Below is a small trained network, with its code and all its weights. Each question gives an input and a class and asks what happens when units are switched off, that is, made to give their printed mean instead of their output.

import numpy as np


def w(rows, s, z=0):
    codes = np.array(rows[::2]) - 128.0
    scale = np.full(codes.shape[1], s)
    scale[-1] = z or s
    return codes * scale


def f(y):
    return y / 2 * (1 + np.tanh(0.7978845608 * (y + 0.044715 * y**3)))


def log_softmax(a):
    a = a - a.max(-1, keepdims=True)
    return a - np.log(np.exp(a).sum(-1, keepdims=True))


def net(x, mask):
    res = np.array(x, float).reshape(1, 7) / 4 @ E
    y = f(res @ A[0][:, :-1].T + A[0][:, -1])
    res = res + np.where(mask, y, B[0][:, -1]) @ B[0][:, :-1]
    return log_softmax(res[-1] @ U[:, :-1].T + U[:, -1])


A, B = {}, {}
E = w([
[144,142,200,216,100,145,2,125,199,170],'x0',
[154,200,207,23,174,172,148,211,134,209],'x1',
[154,110,136,118,164,84,100,161,118,90],'x2',
[93,102,144,147,129,105,136,180,130,125],'x3',
[171,247,4,206,163,116,122,178,145,154],'x4',
[134,109,91,96,165,125,119,123,216,115],'x5',
[146,2,110,180,225,191,111,147,47,188],'x6',
],0.0079)
A[0] = w([
[90,216,159,145,86,94,149,132,140,89,37],'n0',
[121,82,189,103,148,96,175,91,132,92,97],'n1',
[93,92,102,173,102,130,121,110,89,128,143],'n2',
[111,160,142,131,86,153,141,122,149,138,157],'n3',
[107,187,2,196,146,116,97,170,132,168,39],'n4',
[98,132,94,100,174,124,199,108,88,95,153],'n5',
[168,102,89,166,71,135,70,106,94,83,166],'n6',
[154,80,67,87,136,66,201,130,113,122,165],'n7',
[102,64,180,83,109,132,128,61,102,75,79],'n8',
[173,134,170,103,181,184,153,187,109,192,179],'n9',
[118,191,124,131,115,76,138,109,162,126,42],'n10',
[105,51,184,95,136,183,86,92,116,95,41],'n11',
[127,141,151,109,73,122,138,120,183,95,93],'n12',
[137,128,169,166,117,123,48,110,161,160,138],'n13',
[130,144,159,167,131,132,43,127,144,135,111],'n14',
[104,120,136,134,165,127,128,137,95,188,62],'n15',
[158,168,170,81,138,143,140,191,128,187,152],'n16',
[92,121,101,187,114,125,144,117,118,26,168],'n17',
[159,169,175,110,180,135,132,137,91,114,150],'n18',
[124,121,136,152,158,154,60,94,123,170,143],'n19',
[96,138,189,101,148,133,138,172,110,125,39],'n20',
[124,70,86,202,143,108,130,51,99,108,165],'n21',
[166,70,88,139,179,144,117,162,116,155,112],'n22',
[58,184,140,112,112,102,118,112,120,136,113],'n23',
[133,152,173,177,121,137,55,144,144,127,126],'n24',
[119,107,104,164,114,113,126,66,120,101,89],'n25',
[159,65,94,131,157,150,148,137,97,179,94],'n26',
[106,88,95,167,82,98,108,109,132,110,111],'n27',
[147,179,70,169,147,125,101,157,101,114,43],'n28',
[129,182,68,157,122,166,97,166,111,94,40],'n29',
[166,88,126,177,173,179,156,129,105,178,120],'n30',
[102,109,117,164,115,74,141,120,128,122,111],'n31',
[106,118,168,70,62,89,122,102,142,110,55],'n32',
[151,155,168,81,142,154,140,188,137,196,159],'n33',
[123,60,105,130,168,181,85,126,101,169,54],'n34',
[156,120,52,131,134,89,102,170,129,119,104],'n35',
[86,63,142,90,118,108,133,115,162,157,106],'n36',
[142,155,152,147,121,70,80,97,150,159,123],'n37',
[180,163,55,156,132,127,177,195,124,123,10],'n38',
[114,185,144,100,140,45,128,117,145,87,49],'n39',
[135,185,144,90,68,95,133,141,142,99,101],'n40',
[92,115,62,35,120,116,145,112,66,99,123],'n41',
[127,125,163,145,129,171,50,110,164,119,155],'n42',
[91,144,86,88,180,138,206,99,73,74,152],'n43',
],0.0091,0.0012)
B[0] = w([
[123,131,149,153,203,71,118,39,136,111,207],'n0',
[182,172,133,179,114,190,183,160,78,144,198],'n1',
[140,106,132,104,139,127,140,118,159,92,185],'n2',
[112,69,134,131,120,99,117,117,117,128,160],'n3',
[243,156,194,172,176,199,200,151,86,142,255],'n4',
[23,118,53,82,77,111,125,194,117,207,211],'n5',
[145,80,102,81,65,155,103,95,167,140,197],'n6',
[109,166,78,96,121,127,109,192,103,185,217],'n7',
[214,185,236,142,181,231,183,150,91,155,231],'n8',
[146,77,109,61,117,117,73,79,167,32,234],'n9',
[112,136,176,147,181,73,169,70,96,125,186],'n10',
[176,170,190,201,179,189,221,124,130,164,228],'n11',
[109,140,153,171,160,69,151,118,92,107,184],'n12',
[30,171,37,98,47,152,152,235,67,208,212],'n13',
[74,88,88,105,109,130,141,212,74,190,198],'n14',
[120,111,150,98,152,85,102,65,137,136,163],'n15',
[201,81,114,64,41,175,74,111,224,15,224],'n16',
[181,66,105,88,64,156,78,117,204,56,210],'n17',
[156,114,41,111,102,130,120,129,148,110,167],'n18',
[55,122,98,140,133,80,78,155,97,151,184],'n19',
[166,153,127,103,116,140,122,146,168,128,175],'n20',
[167,56,137,52,74,115,59,83,194,57,236],'n21',
[115,126,108,187,158,75,118,104,111,124,201],'n22',
[121,67,138,144,161,92,100,111,140,127,165],'n23',
[61,165,57,95,104,113,153,193,92,157,203],'n24',
[188,138,97,80,69,181,83,126,172,86,184],'n25',
[78,149,65,183,193,64,96,53,150,137,203],'n26',
[158,116,59,87,44,176,122,119,186,64,190],'n27',
[187,172,159,177,147,194,160,121,131,132,194],'n28',
[161,157,165,179,160,190,151,143,104,106,184],'n29',
[107,65,164,185,167,47,100,58,126,101,209],'n30',
[165,93,110,136,88,146,112,127,161,95,161],'n31',
[161,167,177,196,246,138,153,81,99,150,196],'n32',
[199,63,107,43,65,168,70,113,255,91,225],'n33',
[92,90,109,222,247,56,128,43,96,98,214],'n34',
[120,158,152,116,117,151,164,132,113,108,177],'n35',
[181,152,168,175,141,167,141,111,124,163,181],'n36',
[70,156,124,142,116,94,135,148,115,161,174],'n37',
[172,160,210,146,157,203,214,177,93,172,204],'n38',
[85,122,130,129,174,56,161,95,116,109,190],'n39',
[55,55,104,211,162,49,103,19,165,91,204],'n40',
[35,165,78,129,72,140,122,184,74,192,219],'n41',
[50,170,80,94,82,131,162,251,93,200,196],'n42',
[42,112,53,97,66,103,111,187,100,192,232],'n43',
],0.0053,0.0086)
U = w([
[177,85,104,56,64,151,52,121,217,30,214],'0',
[11,144,71,104,89,113,112,227,67,211,213],'1',
[202,173,197,172,196,218,177,144,90,145,1],'2',
[71,108,121,180,220,2,89,43,119,82,61],'3',
],0.0089,0.00083)

Each question gives the input, the list of numbers given to net, and the class t.
The units are the neurons (one row each of A and B). Each row of codes is followed by its name. A weight is (code - 128) times the scale printed after its matrix; where a second scale follows, it is the last column's (A, B and U).
mask holds one flag per neuron, in row order. A switched-off neuron (its flag False) gives its mean, the last column of its row in B, instead of its output. The means were averaged over made-up inputs and are rounded, as every weight is.
A unit's drop is (log p(t) with every unit on - log p(t) with that unit switched off) / (log p(t) with every unit on - log p(t) with every unit switched off).
The circuit of an input: a set's keep is (log p(t) with only the set's units on - log p(t) with every unit switched off) / (log p(t) with every unit on - log p(t) with every unit switched off). Starting from the 12 units with the biggest drops (on a tie, the unit counted first), units are removed one at a time, each time the one whose removal leaves the highest keep (on an exact tie, the one counted first), for as long as the keep stays at least 0.8.
units of the circuit, in order: the units of the circuit, biggest drop first
most important unit: the unit with the biggest drop
k most important neurons: the k neurons with the biggest drops, biggest first
drop when u is switched off: that unit's drop, to one decimal
input [-3,6,6,5,4,4,-8], class 3: most important unit	n40
input [7,3,2,2,8,-3,-6], class 2: 4 most important neurons	n4, n28, n29, n43
input [4,3,6,1,1,-4,-1], class 1: units of the circuit, in order	n24, n13
input [-6,-7,-2,6,5,-6,7], class 0: 2 most important neurons	n21, n17
input [-4,-1,3,-2,5,6,2], class 2: 3 most important neurons	n4, n38, n13
input [-1,-8,5,-8,8,-2,-3], class 0: 4 most important neurons	n17, n21, n6, n27
input [0,1,7,4,2,0,0], class 2: units of the circuit, in order	n21, n43
input [7,8,8,3,-4,-3,-2], class 0: 2 most important neurons	n16, n33
input [-3,-4,-1,-6,4,-6,4], class 0: 3 most important neurons	n21, n8, n11
input [-3,6,0,-2,4,-8,-8], class 3: 2 most important neurons	n40, n0
input [6,5,-2,-4,3,8,2], class 1: 2 most important neurons	n13, n42
input [7,1,-2,1,7,1,0], class 1: 3 most important neurons	n13, n24, n14
input [8,-4,7,3,-2,-6,8], class 1: 3 most important neurons	n13, n42, n14
input [3,6,-2,3,-4,6,6], class 0: units of the circuit, in order	n9
input [-4,0,-3,-5,5,7,3], class 2: 2 most important neurons	n4, n38
input [-2,3,-7,7,-7,-3,8], class 3: 3 most important neurons	n34, n26, n30
input [7,-5,0,-2,4,2,7], class 1: 3 most important neurons	n13, n42, n14
input [-1,0,6,0,7,-8,8], class 3: 3 most important neurons	n30, n26, n34
input [-6,-1,-7,-7,-6,-7,8], class 3: 3 most important neurons	n34, n30, n26
input [-2,-4,3,3,-5,-4,-2], class 2: units of the circuit, in order	n8
input [-1,4,2,1,7,8,8], class 3: drop when n30 is switched off	0.8
input [2,-3,-2,-1,-5,-8,8], class 3: drop when n34 is switched off	0.1
input [5,-4,8,0,1,-6,-3], class 1: drop when n16 is switched off	0.3
input [3,-6,-7,5,-7,4,-8], class 3: drop when n12 is switched off	0.2
